Here is a tiny trained network, its code and every weight. The questions are about switching its units off for an input and a target symbol, where a switched-off unit gives its printed mean instead of its output.

import numpy as np


def w(rows, s, z=0):
    codes = np.array(rows[::2]) - 128.0
    scale = np.full(codes.shape[1], s)
    scale[-1] = z or s
    return codes * scale


def norm(h):
    return h / np.sqrt((h * h).mean(-1, keepdims=True) + 1e-5)


def f(y):
    return y / 2 * (1 + np.tanh(0.7978845608 * (y + 0.044715 * y**3)))


def softmax(a):
    e = np.exp(a - a.max(-1, keepdims=True))
    return e / e.sum(-1, keepdims=True)


def log_softmax(a):
    a = a - a.max(-1, keepdims=True)
    return a - np.log(np.exp(a).sum(-1, keepdims=True))


def net(x, mask):
    ids = ['αγηλφω'.index(c) for c in x.split()]
    T = len(ids)
    res = E[ids] + P[:T]
    q, k, v = (norm(res) @ M[0].T for M in (Q, K, V))
    z = softmax(np.where(np.tri(T) > 0, q @ k.T / 3**0.5, -1e9)) @ v
    res = res + np.where(mask[0], z, O[0][:, -1]) @ O[0][:, :-1]
    y = f(norm(res) @ A[0][:, :-1].T + A[0][:, -1])
    res = res + np.where(mask[1:9], y, B[0][:, -1]) @ B[0][:, :-1]
    return log_softmax(norm(res)[-1] @ U[:, :-1].T + U[:, -1])


Q, K, V, O, A, B = {}, {}, {}, {}, {}, {}
E = w([
[119,137,132,159,220,140,170],'α',
[126,155,97,181,163,185,144],'γ',
[102,209,76,119,213,183,115],'η',
[31,149,106,105,122,139,201],'λ',
[248,22,157,231,233,217,139],'φ',
[55,119,50,153,136,141,70],'ω',
],0.016)
P = w([
[89,7,102,112,154,169,159],'0',
[70,105,154,174,143,160,153],'1',
[121,98,154,175,145,142,151],'2',
[71,69,121,140,78,247,107],'3',
[100,131,200,180,123,122,127],'4',
[127,135,137,178,173,94,122],'5',
[104,110,105,93,78,200,107],'6',
[167,68,174,81,88,63,116],'7',
[176,125,49,110,144,45,131],'8',
[176,80,62,61,47,159,74],'9',
[141,150,225,133,81,79,107],'10',
[143,186,98,165,119,43,98],'11',
[129,95,123,119,119,222,108],'12',
],0.012)
Q[0] = w([
[129,97,129,67,110,182,132],'head 0',
[107,122,6,143,155,191,103],'head 0',
[50,150,146,200,148,201,148],'head 0',
],0.015)
K[0] = w([
[128,94,2,153,126,52,98],'head 0',
[188,191,152,70,42,19,98],'head 0',
[96,254,183,190,89,47,92],'head 0',
],0.0088)
V[0] = w([
[63,151,145,65,104,64,122],'head 0',
[112,107,113,142,137,158,3],'head 0',
[66,119,112,188,49,105,67],'head 0',
],0.008)
O[0] = w([
[52,89,128,102,167,131,83,1],'head 0',
[105,163,128,183,119,159,6,229],'head 0',
[104,68,51,101,77,159,164,222],'head 0',
],0.012,0.0036)
A[0] = w([
[60,147,72,134,81,122,188,177],'neuron 0',
[129,153,58,143,193,157,64,208],'neuron 1',
[103,114,54,235,113,83,141,254],'neuron 2',
[89,153,76,103,78,157,106,125],'neuron 3',
[153,160,122,133,117,210,195,189],'neuron 4',
[184,200,117,168,164,110,253,64],'neuron 5',
[105,134,199,187,197,1,194,90],'neuron 6',
[91,143,178,7,72,136,235,105],'neuron 7',
],0.0098,0.0041)
B[0] = w([
[175,95,134,73,142,150,107,180],'neuron 0',
[84,155,121,157,141,158,159,226],'neuron 1',
[107,135,37,61,136,106,142,245],'neuron 2',
[169,104,140,181,96,164,161,178],'neuron 3',
[159,131,193,113,116,10,81,217],'neuron 4',
[120,116,56,119,102,145,122,226],'neuron 5',
[60,131,129,137,108,144,191,168],'neuron 6',
[140,99,191,10,167,138,130,141],'neuron 7',
],0.013,0.011)
U = w([
[69,98,175,154,124,85,242,59],'α',
[173,149,75,62,175,16,71,22],'γ',
[107,238,189,103,253,156,69,184],'η',
[120,106,213,2,216,136,112,252],'λ',
[225,95,175,148,228,146,138,240],'φ',
[70,37,106,123,130,209,54,129],'ω',
],0.0067,0.0022)

Each question gives the input, a string of symbols that net reads in full, and the target symbol t.
The units are the heads (3 rows each of Q, K, V and O) and the neurons (one row each of A and B). Each row of codes is followed by its name. A weight is (code - 128) times the scale printed after its matrix; where a second scale follows, it is the last column's (O, A, B and U).
mask holds one flag per unit, heads first, then neurons. A switched-off unit (its flag False) gives its mean, the last column of its rows in O or B, instead of its output. The means were averaged over made-up inputs and are rounded, as every weight is.
A unit's drop is (log p(t) with every unit on - log p(t) with that unit switched off) / (log p(t) with every unit on - log p(t) with every unit switched off).
The circuit of an input: a set's keep is (log p(t) with only the set's units on - log p(t) with every unit switched off) / (log p(t) with every unit on - log p(t) with every unit switched off). Starting from all 9 units, units are removed one at a time, each time the one whose removal leaves the highest keep (on an exact tie, the one counted first), for as long as the keep stays at least 0.8.
circuit, biggest first: the units of the circuit, biggest drop first
top k neurons: the k neurons with the biggest drops, biggest first
drop when u is switched off: that unit's drop, to one decimal
input ω η λ ω λ α ω α γ η λ, target λ: circuit, biggest first => [neuron 7]
input η λ γ ω γ η γ, target η: circuit, biggest first => [head 0; neuron 5]
input γ γ η γ ω γ ω α γ α γ λ, target λ: circuit, biggest first => [neuron 7; head 0]
input λ γ γ ω γ ω ω η ω, target η: circuit, biggest first => [head 0; neuron 1]
input ω γ ω γ η η γ γ η γ, target η: circuit, biggest first => [head 0; neuron 5; neuron 1]
input φ ω η ω λ λ α λ α γ, target λ: circuit, biggest first => [head 0; neuron 7]
input α γ η α, target η: circuit, biggest first => [head 0; neuron 3]
input φ η α φ γ λ α, target λ: circuit, biggest first => [head 0; neuron 7]
input γ ω γ ω γ α ω ω η, target ω: top 2 neurons => [neuron 4; neuron 3]
input η γ α α, target γ: top 4 neurons => [neuron 4; neuron 5; neuron 3; neuron 1]
input λ λ γ, target γ: top 4 neurons => [neuron 4; neuron 1; neuron 3; neuron 5]
input γ α ω η η ω, target η: top 2 neurons => [neuron 5; neuron 1]
input η ω γ γ ω η α α α α, target α: top 3 neurons => [neuron 6; neuron 2; neuron 0]
input γ ω γ λ γ γ α, target γ: circuit, biggest first => [neuron 4]
input γ γ γ, target γ: drop when neuron 4 is switched off => 0.3
input γ α η α, target η: drop when neuron 3 is switched off => 0.2
input γ γ γ γ λ γ γ γ γ η ω ω, target ω: drop when head 0 is switched off => 0.7
input γ ω γ γ α γ, target α: drop when head 0 is switched off => 1.4
